Two labels a row:
2; -4; 8; -5; 5; -4; 0; -10; -11; 0; 15; -15; -9; 4; 0; -5; -6; 7; 2; 13; 11; 2; 6; -30; -4; 3; 3; 2; -5; -5; 7; -6; -2 => Y j261
-3; 16; -15; 4; -9; 3; 0; 4; 13; -3; -16; -12; 5; 8; 12; -7; 13; 1; -8; -7; 18; 4; -16; -16; 4; 14; -3; -15; -1; 14; -5; -18; -17 => A j858
-2; -7; -9; -3; -16; -2; -6; -11; 10; 1; -9; 0; -2; -3; -4; 0; -12; -1; -5; -9; 7; -6; -7; 0; -6; 2; -6; -24; 2; 3; -2; -6; 6 => A J309
0; -6; -14; 1; -10; 4; -5; -12; 8; 2; -18; 9; -1; -1; -5; 12; -24; 1; -6; -11; 3; -8; -2; 4; -3; 2; -11; -16; 5; 14; -3; -7; 10 => V J309
-3; -13; -4; -3; -21; -3; -5; -17; 12; 1; 1; -4; -3; 0; -5; -4; -21; -2; -1; -13; 10; -7; -10; -2; -14; 2; -4; -31; 3; -1; -2; -4; 12 => A J309
-2; 5; -9; 5; -9; 5; 4; 10; 17; -3; -4; 0; 5; 0; 5; -5; -2; -7; 2; -10; 3; -3; -6; 20; 0; 1; 1; -2; 6; -4; -10; 4; -4 => A j858
1; -10; -2; 1; -9; -3; -8; -14; 3; 1; -2; 1; 1; 3; -6; -1; -1; -2; -3; -11; 8; -3; -6; 3; -8; 5; -6; -20; 2; 7; 2; -2; 1 => Y J309
-2; -6; -17; -5; -22; 5; 1; -7; 16; 1; -14; 2; -4; -1; -2; 2; -42; -1; -2; -9; 5; -11; -8; 4; -6; -4; -6; -26; 7; -7; -5; -4; 20 => A J309
-4; 1; -12; -5; -18; 0; -2; -8; 13; 1; -17; 0; 0; -1; -1; 2; -19; 1; -3; -7; 3; -7; -10; -6; -3; 1; -4; -26; 2; 2; -2; -9; 10 => T J309
-2; -7; 2; -2; -5; 2; -1; -9; -1; 1; 5; -6; -9; 1; 2; 3; -27; 5; 0; 1; 11; -2; 3; -17; -8; 3; -3; -1; 0; 3; 0; -8; 7 => A j516
-4; -5; 9; -2; 3; 1; 1; 2; -4; 1; 19; -9; -12; -5; 6; 2; -27; 6; 8; 9; 6; -1; 13; -15; -6; -2; 3; 22; -2; -9; -5; 2; 6 => A j261
9; 18; -14; 10; 12; 10; 13; 13; -1; -4; -16; 2; 10; 15; 4; -8; 19; -3; -6; -1; 7; 5; -7; 12; 19; 7; -5; 3; 1; 5; 0; -5; -19 => V j858
-1; -9; 4; 2; 7; 0; 3; -14; -3; 4; 20; -14; -13; 4; -2; 3; -24; 9; 11; 6; 12; -2; 13; -21; -4; 6; 3; 10; -4; -4; -1; -5; -1 => A j261
-2; -17; -1; -6; -10; -1; -9; -18; 0; 2; 0; 0; -13; -7; -4; 7; -31; 5; -7; -3; 14; -8; 5; -14; -11; 0; -10; -15; 4; 4; 0; -5; 15 => T j516
7; -14; 7; 1; 22; -2; -5; -16; -11; 4; 26; -17; -22; -3; -4; 1; 2; 10; -3; 11; 38; -1; 26; -22; 3; 10; -4; 13; -5; 2; -3; -3; -11 => T j261
-3; 2; 1; 6; 16; -2; -1; -8; -9; 6; 0; -4; -1; 4; -4; 17; -3; 8; 6; 6; -4; 2; 13; -20; 5; 10; 2; 17; -6; 19; 1; -10; -6 => V j261
-3; 12; -6; 3; -2; -1; -3; 8; 9; -3; -5; -7; 5; 4; 6; -8; 32; -4; -6; -5; 12; 5; -7; 5; -4; 8; 2; -5; -1; 5; -7; -4; -17 => A j858
11; 0; -3; 10; 12; 8; 7; -10; -15; 0; 7; -10; -5; 24; 6; -11; -4; 8; -8; 2; 29; 3; -3; -32; 3; 17; -7; 1; -3; 14; 11; -18; -19 => K j261
-6; -14; -3; -2; -10; -2; -12; -13; 10; 2; -5; 8; -4; -8; -6; 12; -15; 0; -2; -14; -1; -7; 3; 7; -11; 3; -6; -12; 5; 12; -6; -1; 12 => T J309
2; -7; -8; -2; -16; 2; -5; -7; 11; -1; -9; 3; -1; -2; -1; -2; -13; -3; -8; -13; 13; -8; -6; 12; -6; 1; -9; -22; 6; 3; -4; -3; 7 => V J309
2; 2; -3; 6; -4; 3; 0; 3; 5; -3; 2; -6; 3; 8; 7; -13; 11; -4; -6; -8; 17; 3; -10; -1; -2; 6; -2; -9; 1; 3; -1; -4; -11 => A j858
0; 0; -2; -1; 8; 1; 0; -6; -8; 5; -6; -2; -8; 1; -1; 12; -13; 7; -3; 7; 7; -1; 8; -25; 3; 6; -6; 8; -2; 12; 2; -9; 0 => V j261
-4; 14; -9; -2; -8; -9; -3; 5; 15; -2; -7; -15; 7; 1; 3; -11; 43; 0; -3; 0; 11; 6; -10; -2; 9; 8; 8; -19; -3; -3; -6; -5; -17 => Y j858
7; 6; -18; 8; 17; 11; 8; 0; -3; 3; -14; -1; -3; 8; 0; 11; -8; 8; -7; 3; 19; -4; 10; -7; 19; 10; -12; 9; 1; 13; -2; -12; -13 => V j858
0; -16; -7; -6; -21; -3; -11; -24; 10; -2; -6; -1; -6; -2; -9; 0; -21; -1; -9; -13; 15; -8; -8; -4; -12; 2; -9; -39; 4; 2; 0; -7; 15 => A J309
0; -7; -14; -2; -17; 3; -2; -13; 13; 1; -5; -6; -2; 2; -1; -4; -26; -1; -2; -11; 20; -8; -6; -1; -7; 4; -7; -26; 4; -3; -5; -6; 8 => A J309
2; 15; -18; 0; -15; 5; 6; 8; 15; -3; -16; -13; 5; 5; 9; -11; 4; 0; -7; -2; 19; 0; -14; -6; 9; 6; -3; -17; 3; -4; -5; -11; -11 => A j858
3; 13; -14; 0; -3; 3; -1; 5; 8; -1; -23; 2; 6; 2; 2; 0; 16; -1; -11; -3; 8; 0; -8; 4; 12; 5; -8; -14; 4; 10; -4; -7; -8 => V j858
-6; -4; 2; -7; -3; -3; -6; -5; 1; 1; 2; -5; -8; -6; 2; 6; -9; 2; -2; 1; 6; -1; 4; -16; -6; 3; -1; 1; -1; 5; -3; -5; 5 => A j516
0; -14; -8; -2; -21; 0; -8; -18; 13; 2; -4; 1; -3; 1; -5; -3; -20; -2; -5; -19; 13; -8; -8; 5; -12; 2; -7; -31; 6; 3; -3; -4; 10 => A J309
0; 24; -28; 14; -1; 7; 18; 9; 22; 1; -19; -14; 12; 20; 3; -4; 7; 1; 11; -5; 5; 1; -12; -1; 18; 15; 5; -9; -2; -1; -7; -12; -23 => V j858
